Each row, then one of two labels for whether it has a hidden trait; a new part has new ones
In the rows, 128 means zero.
[143 144 124 103 117 127  63 127 131 169 146 108 111 147 149 127 117 169
 129 135 121  91  80 126 132 118 109 127 108 140 114 129 157 132 130 148
 124 129 139 152 124 148 117 133 138 137 113 139 161  98 151 120 124 128
 134 136 162 191 135 120 128 129 138 150 143 106 133  90 128 137 125 125
 123 122 174 144 133 128 125 124 123 140] | q434
[114  85 120 155 129 117  82 134 144 158 123 109 120 145 124 127 115 154
 131 128 127 118  40 117 142 151 101 126 121 123 113 127 128 131 118 182
 125 138 133 151 103 148 116 150 132 140 122 121 130 110 170 137 124 134
 136 128 134 202 128  82 129 104 122 121 124 115 130 125 131 128 135 120
 125 105 110 129 138 121 106 130 122 123] | q46
[124  83 148 121 133 141 130 153 126 152  95  96 104 153 137 148 153 137
 129 136 120 131  28 171 139 139 129 156 120 139 115 127 133 133 121 149
 140 102 118 120  74 156  93 154 129 138 123 142 108 122  52 127 147 116
 144 131  81 255 138 121 129  88 101 198 128 112 123  92 130 129 143 126
 125  93 117 142 153 173 107 142 124 157] | q434
[127  72 128 175 129 133  91 145 135 168 145 132 100 134 146 148 132 139
 134 126 123 116 132 124 145 165 107 124 124 130 135 120 118 137 129 195
 134 149 133 149 149 147 117 176 128 138 121  92 156 104 140 137  94 109
 118 131  37 193 138 122 135  69 129  89 125 144 132 106 131 131 128 116
 127 143 126 125 139 131 117 104 131 140] | q434
[124 126 135 113 136 130 106 145 123 148  97 121  75 165 140 121 135 163
 134 133 119 119   1 187 137 165 118 113 115 138 127 121 128 135 164 126
 122 153 133 109 160 135  93 184 157 134 135 117 144 104  68  63 132 129
  94 142 225 130 161 139 115 120 124  95 129 140 127 101 119 129 121 124
 124 113 117 150 119 170 103 109 126 145] | q46
[113  98 173 175 128 118 107 118 129 172 138 111 107 120 114 142 105 130
 130 134 121 122  74 118 136 126 110 121 113 120 112 130 152 129 121 253
 110 205 134 140 117 149 130 146 106 155 119 129 144 131  95 135 110 143
 123 132  26 205 118 121 114 158 114 127 125 105 131 108 142 128 137 116
 123  63 110 137 135 131 125 118 128 151] | q46
[115  86 140 164 118 124 103 128 135 156 105 181 115 151 112 134 127 150
 134 146 120 126   4  96 131 132 134 151 120 133 124 117 115 135 123 206
 141 175 132 128 165 140 110 158 152 136 113 109  90 122  66 158 106 132
 130 130 255 154  95 137 140 114 119 123 144  96 128 104 120 127 134 130
 121 119 108 141 128 146  89 135 135 135] | q434
[121 112 135 134 118 119 129 128 132 160 128 115 126 147 128 124 120 146
 130 133 125 113  54 175 138 134 109 121 115 137 117 126 145 131 138 174
 118 135 133 125 156 145 104 172 140 141 124 103 131 109  88  88 105 128
 112 139 167 171 138 131 118 138 120 121 129 135 122 117 125 129 128 117
 131 120 146 139 131 147 117 119 126 139] | q46
[113 106 126 173 136 120  86 136 134 165 116 109 114 176 137 126 118 146
 132 139 121 119   1 103 137 139 110 131 115 129 114 129 129 133 123 177
 111 151 122 116 132 139 117 162 145 144 121 118 143 112 121 118 111 131
 107 136 166 195 134 113 111 117 116 120 128 115 129 112 129 129 131 122
 125 126 120 125 136 148 101 122 124 139] | q46
[121  82 136 132 124 122  95 133 135 150 127 123  96 158 131 118 110 141
 131 135 123 122  46 147 134 133 118 120 110 131 125 129 141 131 125 180
 126 132 127 141 170 144 115 150 116 135 125 110 118 113 117  85 118 130
 121 127 118 213 125 135 118 107 114  81 126 117 127 138 128 127 132 123
 124 103 128 132 130 139 113 124 127 127] | q46
[120  77 150 126 143 104  87 140 118 137 118 104 116 177 155 107 154 154
 129 134 124 120  54 119 138 149 111 130 114 136 113 128 150 135 113 175
 132 136 112 172 117 152  92 162 146 124 127  95 140 109 124 176 163 131
 141 137 245 143 146 108 132 173 114 105 136 114 125 118 124 141 125 123
 123 116 102 105 117 155 110 102 123 152] | q434
[115  59  91 132 117 123  71 111 139 147 125  90 136 164  88 105 113 152
 129 136 119 111   1 106 134 153 126 133 119 149 118 136 120 128 127 185
 144 170 136 131 110 131 122 164 166 142 123 127 111  93 104 124 164 129
 140 133  85 115 146  89 136 119 107 151 126 120 129  95 126 125 138 129
 128 115 126 136 133 158 113 117 122 142] | q434
[113 110 130 145 132 124 110 141 136 145 121 134 103 145 124 124 128 152
 131 134 119 121   2 110 143 149 110 124 119 149 124 128 137 131 130 114
 117 134 130  99 154 140 109 152 143 144 128 110 130 111 103  89 122 122
 126 132 196 218 144 120 110 104 114  90 130 126 118 120 127 127 131 128
 127 116 126 132 118 158 109 119 125 140] | q46
[108  82 131 183 112 121  76 141 135 157 105 146  99 159 119 118 136 149
 129 142 130 110  80 133 130 113 127 107 107 133 139 126 133 132 119 173
 130 152 144 146 168 148 117 132 155 136 130 127 137 132 103  76  80 128
 112 120 255 173 142 145 113 155 116 152 102 177 119 133 137 124 125 126
 126 156 124 108 116 146 106 103 119 127] | q434
[123  51 100 101 130 113 111 143 151 191 147 142 145 137 103 135 119 141
 131 143 128 133   1 142 128 134 121 115 122 115 116 128 161 125 125 192
 114 110 141 211 160 151 129 115 131 141 120 113 116 112 112  82 114 117
 100 133   1 210 143 129 134 126 124 105 124 140 126 138 127 120 138 126
 122 141 117 127 162 129 124 132 121 131] | q434
[125 113 129 119 128 120 103 131 136 170 125 144 115 145 131 130 136 148
 126 136 122 117  26 132 134 139 114 129 115 130 125 126 111 124 140 157
 128 114 129 129 174 137 111 152 136 150 130 123 132 120 132 104 142 128
 120 137  87 150 138 115 120 131 124 139 130 119 118 114 128 127 124 120
 124 113 117 139 133 133 101 117 126 137] | q46
[119 118 127 132 137 123 123 132 122 145 128 130 116 138 137 133 132 151
 130 132 119 121  16 114 137 147 103 127 117 134 123 129 120 126 135 141
 123 140 116 143 129 125 119 160 149 143 130 120 141 122 115 114 132 128
 131 134 122  97 153 136 129 107 116 117 131 110 127 117 127 130 119 127
 127 109 124 127 134 139 104 125 126 143] | q46
[120 114 129 144 129 127 114 130 135 152 118 117 113 153 141 122 128 162
 129 131 126 116  48 131 139 135 106 120 121 134 118 126 139 133 132 172
 110 149 129 140 120 144 121 143 131 138 123 100 145 107  94 109 117 129
 116 134 217 147 139 129 120 134 122 129 129 120 123 110 124 131 128 115
 128 122 115 145 121 146 106 118 125 145] | q46
[125 109 152 109 125 122 124 138 130 185  61 129 125 141 110 121  98 153
 130 134 126  92  18 145 146 120 106 133 135 136 108 119 120 131 130 182
  97 187 131  59 110 157 107 153 122 132 129  91 131 101 112 133 121 134
 134 128 226 239 137 133 127 133 122 121 128 147 124 142 127 130 127 115
 123 118 119 140 122 159 104 141 135 143] | q46
[120 108 111 129 138 127 100 134 134 137 134 132 110 149 135 130 115 135
 128 138 126 121  72 114 134 129 117 127 120 134 130 128 131 134 134 153
 119 118 123 110 139 144 118 164 133 138 126 113 136 116 133  88 104 133
 123 133 183 154 136 134 127 132 123 117 125 134 121 122 128 127 129 124
 127 110 117 145 128 149 111 118 128 140] | q46
[121 110 142 151 127 123 142 148 131 159 121 121 122 146 139 124 107 148
 129 132 123 126  34 126 136 149 106 120 118 137 116 129 131 135 133 182
 121 108 142 134 164 148 120 144 137 142 125 107 119 109 107 120 115 122
 112 127 168 116 139 128 123 137 116 139 125 115 126 122 129 132 135 124
 126 107 133 140 135 125 107 118 128 139] | q46
[116 102 118 155 127 120  87 136 134 152 135 114 107 151 147 113 126 147
 130 136 122 109  45 123 135 142 118 125 122 140 124 126 135 130 127 167
 132 126 137 130 118 135 117 162 136 135 123 114 140 134  92 104 116 132
 113 132 100 155 146 119 126 126 112 131 132 119 126 115 128 129 133 129
 127 121 125 143 127 127 123 122 127 131] | q46
[120 108 130 144 129 123 125 131 137 157 114 106 115 145 134 135 114 157
 131 137 118 121  36 101 137 149 109 128 113 127 118 125 125 127 125 154
 117 146 118 155 133 140 120 159 133 134 126 112 123 105 127 112 147 133
 125 133 157 177 141 111 137 128 116 117 128 113 126 115 129 125 131 122
 121 114 126 129 135 144 105 118 126 141] | q46
